Table B holds the same points as the rows below and some others, measured another way and shuffled. Each row below is followed by which row of B it is.
B:
[[ 271  -87  134 -160 -498   27   42  -77   35   13  473 -150   89 -226
   561  208  422  211    6 -120 -239    8 -156 -305   67  274  169  279
  -228   50   -3 -203   41]
 [ -60  -73  -27  -36 -107  -71  -68  -19   32  -35  -37  -12  -47 -118
    34   22   43  -78 -165   67   41   53  -24  -11  135  -23  -16  -11
    55  -73 -128   52  -14]
 [ -72  -32 -150  -10  103 -125  258 -117  -83  -35  156 -169 -297  -93
   -94 -400  483  163   36  291  -56  -11   12  -94   97  339 -285  235
   -57  164 -413   85  -87]
 [-223 -113  -82  -20  -96 -138 -119  125  234  -48 -307   46 -163 -235
   -85   28 -226 -193 -344  347  294  103   28  154  181 -295   46 -257
   261 -194 -139  114  130]
 [ 114 -135  -27   -5 -320   73  141   19   -9  114  240 -138  -23 -104
   340  -38  323  163    1   18  -79  -35 -119 -274  -17  317  152  200
   -89   96  -26  -84  -63]
 [-176   -9 -166  223  401  -38  -68  -33 -159  137 -148   84 -178  223
  -281 -332  175 -149  -34  -26   48  127  -42  -34   82   30  148   -6
  -153  -24  -92  347 -225]
 [ -72    9  -93  -56  122  -97   75  -55  -35  -45   54 -108 -214  -16
   -93 -356  306    5  -40  170   62   -3  -78  -24   56  157 -125   64
  -106   20 -260   84  -82]
 [-142  -59   93  128  342  -70  -79 -278 -409  111  -87  138   48  134
  -263   11   49 -132 -176 -341 -178  107  -41 -131  136  105  -65  172
  -136   58 -190  308 -330]
 [-163 -137 -328  285  -35   88    2  271  162  197 -267   29 -168   82
   -17 -266  -11 -111  -52  260  258   52    7  -46    4  -22  349 -182
   154  -82  103  185  -64]
 [-242 -304 -124  384 -154  138 -154  139 -109  296 -572  247  233   71
   -77  312 -587 -306 -320 -166  132   67   95  -95   60 -122  256 -170
   460  -95  218  238 -255]
 [ -34  125  -72  -69  257 -172 -244  -33  169 -126  116   15 -261  -11
   -67 -207  362 -148  -43  122   49  245 -102  135  243 -258  237 -111
  -376 -225 -139  191  121]
 [-147  -49 -181  275  252   38 -107  -74 -298  108 -247  111   79  328
  -306 -162   -9 -245   22 -244  -76   45   57  -51   85  102  -73   55
    46  -47  -31  282 -388]
 [-147  -63  161 -231 -146 -189 -264  -14  151 -158 -229   57   -2 -288
   -11  246 -310 -243 -455   94  227   56  -68  167  186 -369  -34 -237
   158 -261 -147   12  136]
 [ 263 -181  213  -62 -506  155  115 -177 -321  139  356 -109  337  -47
   492  281  238  190    1 -479 -354 -144 -163 -474  -79  546   11  426
  -114  200   58 -214 -284]
 [-145   -6   27  -16  224  -61 -160  -13  -70   40 -196   58 -101   75
  -162 -192  -24 -200 -233  -44  199   40 -157   17   24  -91  143 -140
  -119 -107  -64  176 -131]
 [-205  -70   28   26   93  -76 -251   18  -14   24 -338  141   12   -2
  -169   70 -290 -300 -342  -46  205   85  -60   83  111 -272  123 -220
   103 -201  -21  197  -83]
 [ 129  -94  212 -315 -500  -55  -32  -72   40 -117  187 -131  128 -305
   373  245   51   36 -223  -54  -18  -96 -150 -124   49  109  -93   99
    17  -34 -104 -255   40]
 [-124 -193  -20  175  -86   83   -3  -47 -269  168 -257   83  186   88
   -66   88 -211 -135 -183 -227  -21  -59   11 -173   11  185  -59   76
   224   46   -6  114 -331]
 [ -67  -20    2   35  182  -42  -34 -114 -199   49   -3    6  -65   92
  -116 -183  191  -69  -73 -119  -37   38  -99  -98   49  135    4   99
  -164   10 -131  162 -205]
 [-131   63 -200  233  535   12 -106    6 -154  157 -104   69 -217  374
  -286 -515  324 -177   66  -83   92  122 -141  -49    3   45  331  -50
  -350  -61   18  370 -266]
 [  81  -10  120 -335 -399 -158 -157   37  332 -222  184 -117  -79 -382
   342  172  120  -24 -224  219  114   67 -129   73  181 -197   78  -95
   -58 -214 -121 -187  293]
 [  81 -183 -105  152 -294   56  135  -36  -60  146  203  -48   15 -102
   277  103  291  148   47   -5 -232   69   34 -271  125  285  105  271
    22  129  -50   28  -84]
 [-231  -49 -146  246  437  -30    0  -81 -274  155 -236   92 -142  236
  -371 -341   90 -161  -76  -66   38   71  -17  -56   43  115   10   30
   -63   38 -147  361 -326]
 [ 160   68  -30 -214 -191  -28  -63   35  146 -140  292 -187  -94  -33
   257 -237  439   17   91   75   46  -44 -199  -53   11  118   77   33
  -273 -110  -41 -148   42]
 [ -80  100  -11 -117  229 -193 -246  -80   87 -163   27   21 -189  -21
  -124 -149  217 -185 -115   77   75  177  -80  155  229 -240   62 -101
  -237 -222 -195  162   72]
 [ -73 -129  288 -271 -426 -193 -388  -20  258 -163 -156  127  141 -478
   225  681 -460 -253 -588    3  126  165  -35  148  316 -538  121 -242
   198 -327  -47  -60  285]
 [-191  -72 -312  332  357  -24   70   84   10  226 -103   52 -358  122
  -185 -429  317  -11   -6  256   98  203   -8  -74   89   53  357  -17
  -127   39  -86  390  -93]
 [ -29 -303  -80  296 -357  161   25   86  -86  308 -132  103  196  -39
   250  306 -167  -10 -156 -150  -87   50   28 -303   43  151  313   88
   231   60  172   88 -172]
 [  43  -91    0  -45 -228    6   -9   16   26   32   76  -68   -4 -101
   208    3  142   10  -93    7   15  -11 -101 -133   37  120   96   55
   -27  -17  -31  -49  -38]
 [ -23  -37 -359  190   35  -17  185   66   92   68  160 -115 -315   26
    16 -420  540  125  206  358  -55  106   61  -92  126  239   70  144
   -79   68 -180  154  -20]
 [-250  -18  -38  215  435   14 -324  -44 -268  129 -454  232   94  350
  -408 -112 -287 -435 -219 -349  149   89  -79   50   33 -189  172 -197
   -37 -188   83  371 -362]
 [  40 -118  -96   89 -232   25   15   -7  -11   59  102  -30   26  -48
   188   55  181   31   -6  -12 -120   52    9 -155  117  150   67  143
    23    7  -37   25  -73]
 [-204 -175   -5   63  -43  -31  -25   70   -5  136 -308   65  -64 -112
   -56   10 -232 -123 -358  103  233   14  -70  -57   28  -56  135 -140
   187  -35  -62  141  -69]
 [-147 -286  -18  279  -18   94  270 -116 -409  341 -160   43   63   26
   -52    0  -32   95 -185 -166 -111  -59   -6 -370  -52  452  -32  291
   180  293 -123  190 -390]
 [ -48   62   90 -328 -118 -216 -195  -98  127 -334    4  -77  -60 -218
   -26   29   28 -175 -208  131   96   10  -43  195  216 -197 -292  -84
    21 -226 -290  -79  107]
 [ -73 -106  120    3  169  -69  180 -210 -312  154   81  -33 -127  -58
   -52 -147  253  133 -198  -85  -77  -14 -153 -267   -8  339  -27  249
  -171  223 -271  148 -215]
 [-229 -110  174 -149  109 -276   38 -219  -79  -67 -109   28 -192 -366
  -177  106  -63   -8 -465  186   54   99   -2   29  238  -88 -245   47
    95   31 -468  170   55]
 [  87  -82  -64   32 -178   43   51   -2  -33   67  182  -91  -24   -7
   212 -102  320   74   37  -19  -79    1  -88 -197   24  237  126  146
  -116   42  -25   -8  -95]
 [  68  -19 -237   81  -67   21  149   23    4   34  250 -163 -178   65
   116 -358  546  120  222  154  -92    8  -25 -157   45  327   10  203
  -153   63 -120   30  -92]
 [ -33  -64 -137  111   73  -57   95   14   59  129  156  -46 -284  -81
    78 -226  413  117  -21  209  -10  151  -65 -139  110  117  278   92
  -197   58 -131  179   23]
 [ 165   20    0 -206 -333  -40  -82    2  151 -160  293 -154   -8 -128
   328  -13  343   20   52   44  -47   -4 -115  -56  109   71   13   72
  -162 -112  -55 -171   74]
 [  56  295 -332  -34   97  -11 -580  -27   12 -493 -106   -1  264  552
  -324 -264  105 -634  439 -311  -87    5  139  420  258 -245 -472 -155
   -14 -544   56   -2 -272]
 [ -95 -255   16  123 -124  -27  249  -51 -114  257   25  -13 -139 -240
   130   49  125  196 -264  127  -42   53  -38 -292   49  258  145  198
    71  223 -190  137  -57]
 [ -44  -32 -204  -55    5  -85  368  -24  -21  -35  185 -272 -354  -97
   -34 -580  553  233  100  421   51 -114  -40 -121  -17  455 -303  219
   -36  198 -407   -8  -76]
 [  64   48  215 -258  -72  -63 -289 -104  -46 -128   48   -5  133   -9
   105   98   14 -201 -206 -284   46  -18 -230   -3   40  -91   57  -62
  -213 -191    4  -77  -78]
 [-171 -182 -396  435    4  120   -4  264  106  286 -273  103 -126  140
   -41 -190  -19 -123   -7  193  148  153   82  -93   63  -23  431 -135
   175  -55  161  293 -117]
 [ -30  132 -208   65  322  -89 -220   59  160  -39   86    9 -293  161
   -94 -391  430 -154   87  142   92  219 -115   92  160 -182  359 -134
  -389 -217  -24  245   39]
 [-208 -205 -124  362  194  100   71   27 -262  358 -312  128  -21  178
  -163 -149  -94  -87 -182 -111   77   33  -49 -231  -57  191  253   24
    75  112   34  321 -345]
 [-174 -304 -172  308 -345  109  -18  178   35  233 -379  132  137  -91
    85  281 -396 -144 -256   56   92   51  134 -109  101  -43  185  -93
   472  -46  119  137 -113]
 [   7   51  191 -327 -215 -143 -419  -56  138 -290  -73   20  149 -156
    77  265 -197 -325 -291 -123  112   32 -107  189  189 -362  -83 -203
     2 -358  -51 -115   83]
 [-159  -37  167 -133   93 -147 -212 -106  -64  -65 -206   85   -1 -103
  -139  100 -194 -221 -393  -82  142   65 -112   69  126 -212   -9 -128
   -10 -158 -161  124  -50]
 [-155 -203 -333  449  217  175  368  108 -257  455 -126  -34 -238  258
  -108 -579  317  149   80  122   78  -41  -69 -368 -186  542  282  170
   -18  299  -14  298 -384]
 [-156  -99  -94  122  107  -23   22  -10 -105  103 -165   31 -104   31
  -136 -164   29  -73 -145   66   81   40  -31  -71   52   77   38    6
    41   18 -117  188 -158]
 [   7  -71  -70  -52 -225  -42 -114  202  366   31   56  -31 -204 -216
   287  -22  141  -21 -179  300  234  138 -144  -11   94 -193  489 -201
   -99 -179   69   -3  235]
 [-144 -295  -82  356  -33  138  278 -174 -543  318 -199   53  192  144
  -141   24  -71   42  -70 -296 -247 -102  110 -372  -22  549 -276  376
   301  311 -141  189 -536]
 [-130 -187  121  -12  -95 -115  113 -222 -234   42  -64   14   30 -226
   -51  197  -63   25 -315  -42 -126   11   41 -147  148  166 -281  215
   180  131 -330   91 -138]
 [ -68  -51  103 -145  -37 -115  -53 -115  -57  -60   -2  -28  -42 -150
    -1    3   59  -53 -231    9   35    4  -94  -36  100   24 -101   32
   -32  -34 -207   14  -49]
 [-122 -181  -33  167  -98   27  -94  -19 -114  134 -211  121  112  -11
   -10  192 -193 -156 -214 -133  -10   73   35 -101  125  -17   86    1
   181  -44   11  156 -164]
 [ -58 -285  -71  260 -155   76  442 -219 -466  262   82  -69   61  -41
    19   -9  225  257    2 -111 -354  -83  115 -434   22  685 -338  534
   208  415 -291  109 -396]
 [-106 -238 -122  282 -160  114   13  146    0  313 -203   94    9  -22
   136   70 -113  -40 -192   11   98   75  -39 -214    5   53  435  -46
   137   21  151  165 -113]
 [  72  -95  237 -276 -507  -36 -289    1  129 -132  -34    9  254 -256
   326  464 -287 -196 -333 -169   80  -30 -128    4  102 -206   42 -123
   120 -236   70 -212   79]
 [-114  -56  251 -388 -231 -246  -97 -159   33 -270  -92  -59   -3 -413
    -2  235 -197 -113 -453  124  120  -53  -47  125  186 -155 -415  -48
   194 -125 -378 -123  110]
 [-218 -246  -91  306    4   93   48   19 -242  299 -369  136   87   84
  -122   41 -265 -123 -245 -132   69    1   17 -197  -15  141  113   18
   267   83   17  235 -326]
 [ -43 -172  224  -87 -254  -42  -91 -159 -172   30  -83   65  215 -188
   113  386 -222  -90 -361 -245  -80   -8  -56 -141  112   25  -87   95
   138   -6  -97  -11 -124]
 [-165 -204 -225  211 -227   40  -91  290  287  169 -302   80 -102 -129
   114   63 -213 -138 -231  300  281  129   24   -1  100 -216  432 -269
   277 -154  133  138   99]
 [-224 -272   56   96 -133  -88  151 -171 -251  101 -242   66   60 -245
  -115  264 -247   -5 -373   16  -92   10  140 -139  171  149 -320  177
   398  155 -320  150 -168]
 [-149  -57  130 -151  -65 -194 -271  -34  159 -118 -182  100  -47 -276
   -19  259 -219 -226 -426   90  154  161  -47  146  245 -398   79 -204
    75 -240 -139   99  156]
 [-256 -229  -82  143 -174  -41  -85  130  128  106 -416  130  -35 -211
   -50  200 -403 -183 -400  212  234  103   79   45  159 -242  136 -212
   394 -117  -40  169   27]
 [-131   24    6  153  540   18 -125 -118 -378  205 -161  101  -57  378
  -304 -390  155 -187  -84 -339   64   38 -237 -146  -88  137  243   10
  -356    9    0  333 -408]
 [ -42 -114 -165   30 -277  -79   33   23  157  -79   37  -65  -99 -214
   110   48  132    9  -51  271  -47   83  124    8  237    7 -121   57
   193  -56 -199    7   85]
 [ -86  -94 -111  191   33   59  -71  -48 -237   93 -172   53  133  208
  -116  -60  -26 -174  -16 -222  -63    2   28 -102   53  136  -52   71
    76  -25   -1  158 -323]
 [-119  -43   21  -77   19 -160 -152  -50   78  -83  -96   33 -105 -158
   -60   42  -16 -143 -257  110   88  124  -24   89  210 -201   11  -92
    14 -153 -181  118   58]]
Rows of B count from 0, top down.

[ -43   40  101 -128  -17   98   11    8   61   46   51  251   60   72
   61   46  315 -175   31  -53   43  -29   75   33  -80  159   -5 -168
  116  110   78   67 -184  -44  110] : 53
[ -11  135   37 -158  -70 -115   80   91   64  105  102  114   26    9
  -11    6  192 -260   29  -72   17 -121  139  -23  -78  109    9 -271
   30  151  -37  183 -223    3   83] : 40
[  -3    6   -2  -98   25  -36 -102  -98   87   -7  -29  236   94    7
    1 -173  133  -61   75   53   31   38  -30  -40   82   20  -35   39
  112   12   47    3   40  -28  -35] : 59
[  -7  103  -81  -32  -45 -106  -81  245  -60    2  128  -71    4 -168
  -90 -121   18  -95 -222   89  115  -22   88  107  -40  -84   78 -148
  -21  101 -121  116 -224  120    1] : 44
[ 103   58  -68   46   -6 -166  -68  117 -152 -109   19 -196  -13 -221
  -59 -199 -280   50  -86   96  175  -41  -94  -57   37 -142   79   26
  -90   16  -93   11   -5   28 -106] : 7
[ 109   39  -26   12   78 -108  -16  -39 -212   18  -16 -112 -116  -44
  -22  -54 -177  -35   67   91   29  -46   29  -66    6  -73  113   -5
  -75   44  -94  103   22   38    9] : 55
[  26   80   15 -122  -17 -126   23  -36   52   51   15  128   40    8
   -4  -89   82 -167  110  -23   16  -75   36  -89   10   60   -7 -110
   39   80   -7  105  -52  -29    8] : 31
[  82  -29   15    1 -108   26   31  208  -25 -161    2   20  113 -202
    6 -211 -118  127  -87   36  191  -27 -255   19   18   -4    0  -33
   68   19  105 -122  109  -43  -11] : 19
[ 117 -180  -78  145   51  225  -75  218 -306 -117  -27  -64  -77 -137
  -44 -162 -188  328 -223  302   61  148 -182  289   25 -158  159  119
   96  -30   35 -124  267  143  135] : 15
[ 106   15   46    3   25  -48  -35  -49 -113 -116  -46  -31   18 -136
   42 -130 -152   -1   93    8  180  -66 -144 -175   29  -13   20   57
  -53   30   45  -42   39 -106  -75] : 22
[  14  -35 -149   23   23   53  -90  250 -159   56   87    5  -75  -76
 -122 -129   33   72 -262  269  -44  114   87  322    3 -138  146  -60
   98   51 -104   88   17  242  146] : 60
[  37   98  -44  -29  -74 -178 -103  154   25 -143   52  -65  120 -272
  -45 -262 -119  -34 -105   14  250  -63 -124 -102   40  -78  -10  -24
  -47   47  -26  -23 -111  -35 -163] : 68
[  48    6  -18  -39   18 -100 -108  -82   24  -87  -54   92   87  -82
   -4 -229  -67   18   66   58  107   16 -126 -107  105  -40  -19  100
   47  -25   29  -50   92  -56 -116] : 47
[  80  -92  -13  104  108  220  -68  127 -347  -18   12  -68 -155  -49
  -10   23  -48  127 -154  222   41   87    9  231  -63  -86  190   24
   18   48  -24   10   31  128  178] : 12
[ 205 -180  -50  197   49  226  106  273 -492  -69  -34 -243 -220  -91
  -29  -16 -387  380 -174  290   -2   81 -171  320  -56 -141  257   28
   34  -11  -16  -67  344  179  252] : 36
[ 115  -85  -74   84  -45   81   79  299 -238  -42   25 -120  -86  -87
  -64 -103 -226  249 -201  206   -5   66 -117  291  -20  -97  165  -64
   95    1  -33  -22  211  171  166] : 56
[  80   41  167 -154  -46   -8  191 -110   44   26  -42  209   56   68
  113   26  103 -179  301 -162   37 -164  -74 -212  -44  221  -49 -164
   51  107  146   45   30 -179   80] : 29
[ 102 -179  -94   70  -70  284  165  466 -272   44   70   15 -115  -51
  -87  -59  -41  284 -291  297 -118  105  -80  526  -64  -50  192 -170
  214   59   39   -1  295  274  392] : 20
[ 123   10 -112    3    9 -265  -24  -70  -41  -41  -80  -62    8  -51
  -70 -282 -345  134   91  127  -16   33 -137  -66  156 -135   39  119
   45  -88  -79   -4  299   42 -123] : 54
[  70   -4   56  -76  -86   24  133  115   -5  -14   11  111   49  -32
   27  -73   20  -12   44  -17   45  -69 -105   20  -28   96   12 -144
   96   74   86    3   77  -35  100] : 39
[  54   29   37  -43   38    6    3   -7 -112   16    8   44  -38  -15
   22  -17   27  -85   51   32   53  -44   27  -27  -35   30   59  -63
    2   80    0   69  -50  -11   66] : 1
[  67   52   96   -9   17   73   19   87 -187  -45   45  -44  -48 -112
   57   54   23 -114   -6  -28  181 -109    1  -62 -115   52   78 -120
  -80  136   23   51 -197  -62   71] : 24
[  50   61   99  -19  -26  -61   -8  -43  -28 -127  -24  -19   69  -51
   72  -48 -102   -4   50  -74  187  -44 -122 -125  -29   52   12  -15
   -2    4   34  -50  -83 -122  -93] : 5
[  66   31  128  -83   63   32   82 -167 -103   68  -37  118  -64  130
   92  103   71 -146  229  -58  -12  -79   52 -112  -65  131   45  -90
   15   81   37   96  -33  -86   99] : 69
[  72   79   99  -77  -14  -42   97  -10  -71    2   15   28   -9  -17
   60   27    9 -150  131  -85   93 -139   -3 -137  -73  101   28 -148
  -33  112   25   82  -99  -93   44] : 6
[ 128 -210  -73  196   29  320   20  335 -410  -89   -5 -133 -156  -75
  -43  -50 -235  426 -311  337    0  185 -155  475  -47 -143  245   41
  136  -36   10 -114  298  228  263] : 66
[  30    3   44  -19   93   40 -101 -113 -104  -21  -32   82  -20   18
   40  -32   44  -44   57   55   72   25   13  -40    2    7   51   51
   21   23    8   17  -47  -33    0] : 32
[  15  -25  129 -104   50   62  -51 -257   86  -53  -99  301  113   92
  109  -76  156  -63  238  -53   66    5 -107 -166   50  137  -69   76
  122   -3  160  -73   66 -171  -40] : 45
[ -43  186  -70 -208 -143 -275   75  188  198  144  147  121   85  -25
 -101 -123  178 -275  -45  -42  -38 -109  168   35  -15   54  -20 -321
   75  139 -110  229 -207   92   31] : 0
[  50  -39  147   16  147  208  -43 -186 -222  -12  -60   86  -97  120
  124  148   82  -29  120   22   59   23   28  -21  -88   85   99   35
   15   37   63    3  -69  -79  103] : 3
